In the rows, 128 means zero.
[108 139 124 144 119 114 149 138 150 142 128  98 114 121 118 129 112  93
 135  82 142  57 143 113 125 153 107 120 108 146 142 141 105 107 156 116
 133 131 126 119 110  99 165 130 119] -> (13)
[129 153 111 145  93 143 142  77  21 121 110  96 131 128 131 153 137  97
 119 133  71 153 115 176 137 128 102 124 120 109 139 132 146 132 107 106
 105 138 126 101  78 132 153 164  95] -> (11)
[160 119 145 124 117  84 150  89 105 154 110 106  95 137 124 118 137 130
 154 118  92 130 121 137 119 177 133 159 141 180 139 137 132 141 106 137
 135 146 135 100  97 128  90 109  81] -> (27)
[121 130 140 166  97 149 122 121 150 129 108 118 138 156 178 134 135 103
 132 117 165 142 122  83 145 150 146 162 128  79 131 158 153 103 142 141
 134 159 150 148 167 118 125 153  98] -> (78)
[ 99 140 116 153 106 124 129 128  60 126 142 103 152 141  89 108 193 122
 136 172 224 179 119 145 153 143  66 116 133 119 101 132 104 130 117 117
  70 125  97 130 108 139 109 122 146] -> (49)
[173 140 120 110 191 144 181  82 207 134  65  78 111 122 186 115 122 125
 133 130 162  97 143 137 130 106 196 161 105 175 145 136 164 100 124 141
 169 106 168 106 151 117 127 117 117] -> (27)
[143 142 153 152  88 171 102 164 136  96 116 161  81 132 133 196  93  98
 156  95 147 211 110  97  88 175 100 110 109 146 112 153 123 186 105 140
  93 156 107 103 101 142 122 130  75] -> (78)
[174 128 199 110 252 104 122 191  96 124 131 103  89 158 142 170  67 152
 167 120 196 160 161  94 179 113 237 142 135 133  76 116 138 129 137 147
 119 120 153 134 133 154 109 104 196] -> (49)
[133 131 134  75 153  92 121 138 175 104 115 112 130 147 160 134 139 165
 137 141 176 113 135 130 121 119 128 142 125 113 138 123 117  87 143 183
 101 128 141 145 135 127 151 163  70] -> (108)
[147 103  87 159  86 123 179 106  73 183 100 120 172 140 119 115 119 183
 131 126 125 133 142 154 108 152 138 149 140 189 105 137 127 107 134 128
 153  82  78 164 171 138 118 122 145] -> (27)
[ 73 132 146 121 119 145 142 116 125 155 171  87  98 144 147  78 158 122
 155 108 161  87 128  85 150 121 112 152 147  89 117 118 125 133 148  94
 129 149 185  90 101 102 163 144 140] -> (27)
[107  67 161 179  83 138 110 191 175 129 214 110 200 133  88 197 109 134
 110 130 150 119 146  82 120 167 149 111 122 135 159 150  91  86 101 168
 115 140 157 186 179 155 167 118 195] -> (49)
[ 92 110 129 175  50 165 150 134 142 102 142 134 151 145  77 171 131  69
 112 143 112 158 156  91 152 135 124  51  95  95 124 140  77 137 106 107
 169 150  97 120 130 127 169  61 121] -> (11)
[ 92 143 124  97  62 140 136 157  98 112 133 185 131  92 101 104 124 136
 113 126 142 156 141 120  97 179 109 110 141 132  88 120 160 121 137 116
 105 120 135 135 175 184 105  85 140] -> (182)
[117  71 127 126 113 143 116 156 150 146 128 135 197 171  89 181 111 113
 115 187 153 146  72 143 112  90  82 106 138 123  56 111 113  75  96 118
 120  99 138  99 171  60 127  95 114] -> (43)
[137 127  98 156 129 107 161 136 110 147 137 131 163 112 129 124 120 147
 124 112 161 135 111 115 122 124 108 143 144 180  93 125 150 160 161 153
 139 159 145  93 148 187 126 156  74] -> (108)
[114 124 136 197 104 161 116 126  99 165 113 142 168 153 107 108  93 114
 125 130 101 170 104  61 114 158 185 120 148 105 109 155  97 129 113 110
 123 147 113 120 165 122  88 159 115] -> (43)
[125  99 152 152 121 101  82 129 145 174 143 153 150 131 118 105 121  77
 127 133 146 110 122 104 122 105 119 184  96 114 148 118 120  76 163 137
 119 228 156 150 180 135 113 123  74] -> (108)
[157 119 153 109 131 105 117 101 146 120 190 166 154 113 165 216 117 155
 125 136 109 149 186 200 147 119 100  90  72 153  85 122 106 121 115 143
 150 153 127 127 102 136 144 131 146] -> (108)
[ 94 115 107 137 118  82  55  53  99 115 129 105 201 114 148 110 170 151
 145 119 104 119 192 115 125 214  80  53 118 139 162  95  62 118 160 154
 182 152 102 131 122 218 136  42  84] -> (43)
[154 150 103 131  72 127 134 178 101  83 154  92 141 111 168 107 162 120
 117 115 177 193 147 172 105 217 116 132  93 107 143 101 123 107 110 103
 139 115  68 180 152  94 134 132 133] -> (43)
[171 138 138 167 140 131 110  96  14 184 154 128 155 138  58 161 120 118
 138 150 137 144 133 161 122 100  84 159 139 128 119 127  88 140 113 123
 112 137 152  77 130 152  63 107 122] -> (13)
[131 128  92 120 120 106 129  59  67 150 100 132 171 105  67  73 155 170
 135 156 169 120 132 194 140 133 134 120 149 143 120 161 143 143 115  84
 100  89 125 123 107 163  75 105 143] -> (27)
[165 120 114  99 137  79 138 154 137 127  96  70 119 147  59 185 108 132
 130 143 160 165  57 199  81 126 130 145 134 124 134 122 104 129 128  96
 126 152 163 100 140 117  98 110 109] -> (78)
[131 161 144  94 168 134 105  85 134 161 149  96  97  67 149 113 106 101
 127 114  61 128 139 122 161 124 144 124 120 157 154 159 139 108 114  99
 143 147 112  85  74 131  74 115 114] -> (78)
[130 139 113 153  94 120 124 160 158  83 124 116 163 134 166 105 139 135
 142 136 156 188 142 107 161 123 102  79 147 103 114 120 139 143 110 160
 141  85  95 141 135 171  90  67 103] -> (182)
[ 87 103 152 137  76 133 103 115  82 163 139 114 172 138 116 119 124 180
 150 161 124 170  99 101 108 170 162 123 137 155 104 129  85  91  72 123
 140 129 118 145 159 149  80 143 136] -> (49)
[101 154 116 111 118 115 121 129 143 102  75 108  75 149 153  54 160 148
 113 129 136 146 122  84 165 115 168 140 156 135 174 114 118 133 146 137
 174 101 141 138 121 127 101 111 118] -> (13)
[131 125  85 107 101 171 125 112 133 107  65 151 181 105 160  73 134 123
 171 140 180 132 120  60 137 125 149 170  89 129 120 136 137 137 132 114
 132 142  95 108 144 167 157 170  61] -> (11)
[135 117 154 159 140 118 109 109 201 120 173 116 121 138 123 168 139  73
 117 156 156 126 124 103 151 145 131 181 134  52 121 152 107 104 142 131
 113 168  77 117 150 122 115 128  95] -> (43)
[137 161 174 100 166 145 133 175  75 136 141 113 100 117 143  45 127 117
 139 113 196 127 137  94 159 126 181 181 119 121 164 139 164 177 150 124
  91 138 159 201 166 105 152 169 154] -> (49)
[114 154 128 109 139 123 113 116 168 131 123 136 104 139 142 123 169 141
 121 125  81 136 122 119 111 126 111 150 149 110 157 140 146 113 149 162
 136 134 115 185  97 150 133 164 166] -> (49)
[108 100 137 215  83 106 143 159 101 114  72 124 187 131  60  67 156  99
 107 128 146 127 102 107 106 180 105  60 134 192 116 155 182 145  63 141
 150  68 133 150 105 165  71  83 152] -> (13)
[ 83 135 130 113 201 111 108 106 139  84 136 101 178 103 153  83 163  85
 129 151 126  52 140  37 207 127 151 109 119 153 110  70 107 155 163 156
 121  86 109 137 138 131 164 104  87] -> (182)
[130 117 114 146 115 142 127 159 183  91 166  88 178 104 155  89 165  97
 111 149 153 145 141  88 150 142 121 156  83 111 142 158 137 122 112 155
 107 169 120 133 158 169 116 126  78] -> (108)
[129 115 148 117 153 131 121  60 114 128  86 116 151 131  88 191 112 156
 109 118  91 140 125 164  92 151 165 136 119 163  77  97 156 156 100 117
 184 100 160 149 132 131 100  87  41] -> (27)
[127 159 168 115 134 125 176 125 105 149 148  65 142 107 133 147 100 122
 156 106 135 151 115 123 139 114 136 187 104 120  85 137 158 140 113  96
 200 151 102 127 141 160 171 151  92] -> (184)
[115 132 115 120 125  98 137 175 144 113 161  99 136 149 118  62 140 135
 146 100 139 141 153 101 164 126 155  93 132 100 128 128 145  94 143 136
  97 175 104 158  97 112 138 114  79] -> (13)
[125 133 111 165  28 121 136 111 165  66  72 106 103 114 212 121 143  99
 172 119 143 165 119 167 126 187 114 132  57 143 142 135 161 140  74 130
  83 128  96 141  80 153 124 165  82] -> (182)
[177 177 144 129 178 140  89 104 116  82 119 113 159 138 189 134 136 119
 118 161 135 203 145 143 166 156 184 130 114  87 126 144  86 120 103  96
  85  93 128 112 118  69  70 153 190] -> (78)
[140 105 164 101 150 137 121  92 125 114 206  86 148  73 109 157 148 162
 115 164 200 127 111 138 112 146  98 143 116 105  93  99 120 121  81 113
 169 132  81  83 119 160  94 158  57] -> (27)
[104 135 146 135 111 114  70  68  38 160  93 142 163 165 124 136 122 141
 103 125 115 149 106 167  85 118 105 122 162  86 146  87 136  75 150 116
 137 134 163 149 134  99 140 145 109] -> (78)
[108 147 128 123 116 142 120 115 183 110 142 148  96 115 126 138 153  87
 113 159 128 176 126 113 152  99 148 186 119 149 123 124 148 113 109 143
  85 146 131 119 112 143 101 120  76] -> (108)
[152 122  99 162 143 110 152  83 130 128 160 100 171  83  98 152 131  97
 109 125 108 107 143 148 157 152 186 150  82 144 115 119 117 141 144  89
 161 165  72 153 138 135 128 141 104] -> (11)
[147 147 111 129 121 150 122 114 124 129 169 152 163  95 148  86 122 103
 116 163 114 130 110 135 147  99 134 184 138 105 121 146 129 141 143  92
  90 138 123 104 162 129 105 168 146] -> (11)
[154 106 163 109 193 110  85  73  53 153 123 133 121 142 130 123 122 137
 106 147 105  72 109 167 112 116 150 153 124 114 133  70 107 132 157 103
 162 124 163 140 160  69 117 141 145] -> (27)
[101 112 149  84  88 119 149 159 121 101 134 106 149 124 141 119 114 136
 123 131 155 151 141 109 142 144 125 145  90 124 108 115 118 125 138 105
 158 139  65 136 141 127 203 132  99] -> (78)
[129 147 124 168 137 139 113  68  94 147  94 110 109 139 145 113 144 136
 102 153 164 149  93 143 137  91 136 129 136 108 164 134 120 118 139 123
 170 139 119 130 157 122 112 154 145] -> (184)
[113 159 132  90 121 106 193 183 165 120 127 106  90 127 156  42 119 118
 142 105 115 124 146 112 115 126 164 167 134 116 124 125 171 123 145 114
 139 144 119 107 115 144 151 146 144] -> (78)
[119 141 133 124 129 150 157 100 108 165  66 125 108 148  84 116 112 152
 134 143 153 157 106 103 127  86 170 104 153 122 156 139 144  99 118 126
 134 105 140 145 136 114 121 140 131] -> (184)
[ 92  99 108 126 109 103 119 164 146  80 111 135 126 105 144 120 101 167
 132 134 130 138 117 116 127 141 124  78  97 168 118  93  94 187 174 132
 114 141 157 122 136 220 118 140 120] -> (108)
[121 131 118 101 161 104 109 114 112  93  99  80 142  75 123 122 126 132
 118 138 122 113  95 120 139 158 164 128  98 133 142 106 126 126 139 111
 109 130 125 132 125 184 110 166 119] -> (182)
[140 108 119 143 149 150 137 155 145 114 111 134 180 148 129 117 103 119
 147 144 114 144 137 108 150 100 201 116 121 139  83 150 196 112  93 165
  86 124 116 146 141 146 112 116  80] -> (78)
[136 123 157 156  78 135 125 136  98  59 160 140 173 145 118 149 148 105
 101 133  38 159 159 136 115 183 157  62 114  58 182 143 154 155  80 156
 152 152 126 187 121 166 175 112 157] -> (49)
[161 156 186 112 127 104 185 134 148 117  96 136 155 163 125 141  91 134
 112 140 145 190 162 119  61 146 135 163 150  78 143  78 121  92 144 147
 111 121 176 109 158 135 125 162 101] -> (78)
[ 98 148 131 121 106 111 161 136 138  82 159 127 147 103 130  88 204  78
 150 161  84 132 139  88  89 225 127 110  76 109 100  84 121  66 122 134
 137 215 124 127 161 208 105 127 141] -> (184)
[146 125 117 156 119 133 140 113 173 114 131 137 172 120 121 124 134 102
 115 148 138 151 126  93 178 112 171 160 101 127 149 143 127 131 111 126
 126 171 145 113 137 114 129 163  84] -> (184)
[ 91 178 129 147 124 173 146 143 210  59 187 155  77 108 143 201 149  43
 128 125 121  88 183  95 163 185 155  87  70 111 101 124  62 133 127 119
 109 144 148 103 131  87 146 120 147] -> (184)
[118 173 165 105 141 154 123 136 123  93 107 145  74 122 144 128 133  93
  81 158 145 197  85 129 118 107 141 142 137 134 146 105 163 106 142 138
  69 121 112 166 138 109 140 180 131] -> (78)
[112 155 156 138 115 156 106  98  97 127 137 158 127 153 183 124 148 139
 128 154 160 167 160 142 123 155 140  85  98  95 121 105  75  96 127 126
 119 172 177 138 160  98 103 159 163] -> (49)
[197 129 149  78 115 112 148  80  30 158  96 118 170 131  86 169 114 125
 125 146 147 154  99 141 110 186 112 130 159  95 148 159 118  57 113  94
 133 124 103 103 158  74 126 108  89] -> (27)
[139 127 178 220 172  97 135  69 131 144 114 103 175 101 155 152  86 115
 126 105 150  91 133 103  80 206 202 123 125 173  93 115 148  99  90 140
 160 104 152  96 139 167  68 161 116] -> (108)
[103 179 129 116 155 157 160 127 120 123 124 106 124 112 149  66 127 140
 142 121 185 116 143  88 168 123 218  72 136 132 123 151 124 105 132 137
 124 138 109 154 156 142 141 158  82] -> (27)
[192 153 122  99 171 131 120 180 206 103 206 187 173 136 172 142 133 181
  86 135 133 187 191 177 123 120 178 140 135 136  71 124 135 110 105 176
 145 157 184 125 175 105  86 144 132] -> (43)
[134 131 102 114 105  73 165 204  28 147  95 108 141  83  26  81 124  85
 129 118 116 102 139 148 159 149 102 125 117 206 163 117 148 142 115 129
  46 120 218 118 104 176  68  96 101] -> (182)
[144 123 100 103  97 111 150 164 153 117 153 121 139 136 112 154 128 116
 142 135 143 145 113 151 109 107 106 152 118  89 139 108 112 109 158 107
 142 164  92 118 132 138 184 136 150] -> (78)
[122 176 188  87 163 132 134 161 163  75 184 145  92  96 162 107 132 151
 188 129 163 167 152  82 105 170 199   5 112 157 101 101 117 113  84 177
  90 147  95 150 107 189 134 154 177] -> (182)
[131 132 121 159 142 116 132 114 161 127 114  80 170 135 148 104 132 189
 122 115 173 200 150  97 126 189 160 159 115 151  91 143  98 133 139 101
 150  92  68 162 155 113 100 118 165] -> (184)
[140 140 163  81 176 165 129  68  44 162 105 119 107 134 117 124 121 137
 142 150 188 150  92  94 177  80 178 171 149 113 133 127 135 124 131  80
  96 120 151  95 103  78 162 186 139] -> (27)
[100 160 129 160 120 100 127 145 182 111 176 131  87 137  97 116 168 116
 105 139 166 115 176 167 126 101 138  84 130  93 166 123  92 123 135 168
 137 146 129 170 129 162 115  99 144] -> (108)
[ 98 188 133 124 168 136 115  59 155 104 124 126 118 139 109 135 145 130
 130 127 130 157 133 133 105 132 198 138 126 106 129  83 109 154 163 114
 102 146 161 181 155 110 142 138  92] -> (184)
[121 146 115 143  89 152  92  94 105  85  93  85 152 111 117 171 134 125
 127  83 172 194 141 136 133 177 176 120  66 102 155 115 131 151 104  85
 140 114  82 212 107 108 179 121  92] -> (182)
[123 146 129 113  99 153 139 107  91 129 132 122 162  95  98 143 153 103
 119 149 135 154 115 117 158 151 147 103 114  91 122 126 148  99 106  97
 128 118 140 171 160 123  93 122 137] -> (182)
[155 125 134 127 115 131 155  96 126 114 125 112 146 168 104 120 124 136
 150 133 109 181 169 140 150 110 131  87 133  80 136 158 150 178 138 120
 127 134 140 137 128 147 133  25 130] -> (13)
[132 118 169 154 136 143  65  94  59 106 106 139 157  96 180 135 124 105
 127 139 148 181 122 123 110 159 111 103  74 196 115  59 145 141  97 140
 142 121 159 140 144 155  88 104  77] -> (108)
[145 156 108  94 145 163 188  43  50 154  59 112  70 118 141  79 116 174
 137 103  77 132 126 137  76 166 165 110 114 144 128 166 180 165 118 102
 159 135  78  81  97 116 144 167 113] -> (184)
[146 113 135 102  92 137  75 112 123  87 139 134 162 102 139 122 106 157
 108 120 122 124 117 183  79 160  86 124  96  93 155 148 137 157 110  94
 116 138 167 107 123 123 124 144 104] -> (13)
[143 121 138 120 114 107 146 143 166 100 138 143 144 136 174 140 153 116
 127 129 162 177 124 105 152 135 120 158 105 104 111 126 171 100 158 141
 109 182 129 153 123 138 170 178 127] -> (108)
[165 147 132 105  87 139 124 153  73 120 112 146 174 132 171 111 142  98
 146 158 129 172  84 113 131 141 112 189 127 127 110 116 125 107 107 115
 126 122 147 129 176  90 112 167 111] -> (11)
[116 144 169 181 187  75 129 112 118 108 100  98 155 145 191  73 154 119
  76 128  96 198 145  67 143 181 115 161 122 170  96  71 121 133 200 142
 161 136 105 162 164 151 107 119 160] -> (184)
[ 95 123 113 104 153 103 104 115 120 102 107  77 127 156  72 132 142 145
 124 140 135  90  96 157 115 119 123 100 127 126 114 115  92 154 138 132
 121 118 125 134 125 112 135  93  49] -> (13)
[109 159 152 129  94 122 140 147 113  93 136 124 165 145 165 124 174  99
 111 151  74 181 130 117 125 172 137 138 135 158 116 110 147  88  95 164
 111 130 186 142 144 148 125 136 151] -> (78)
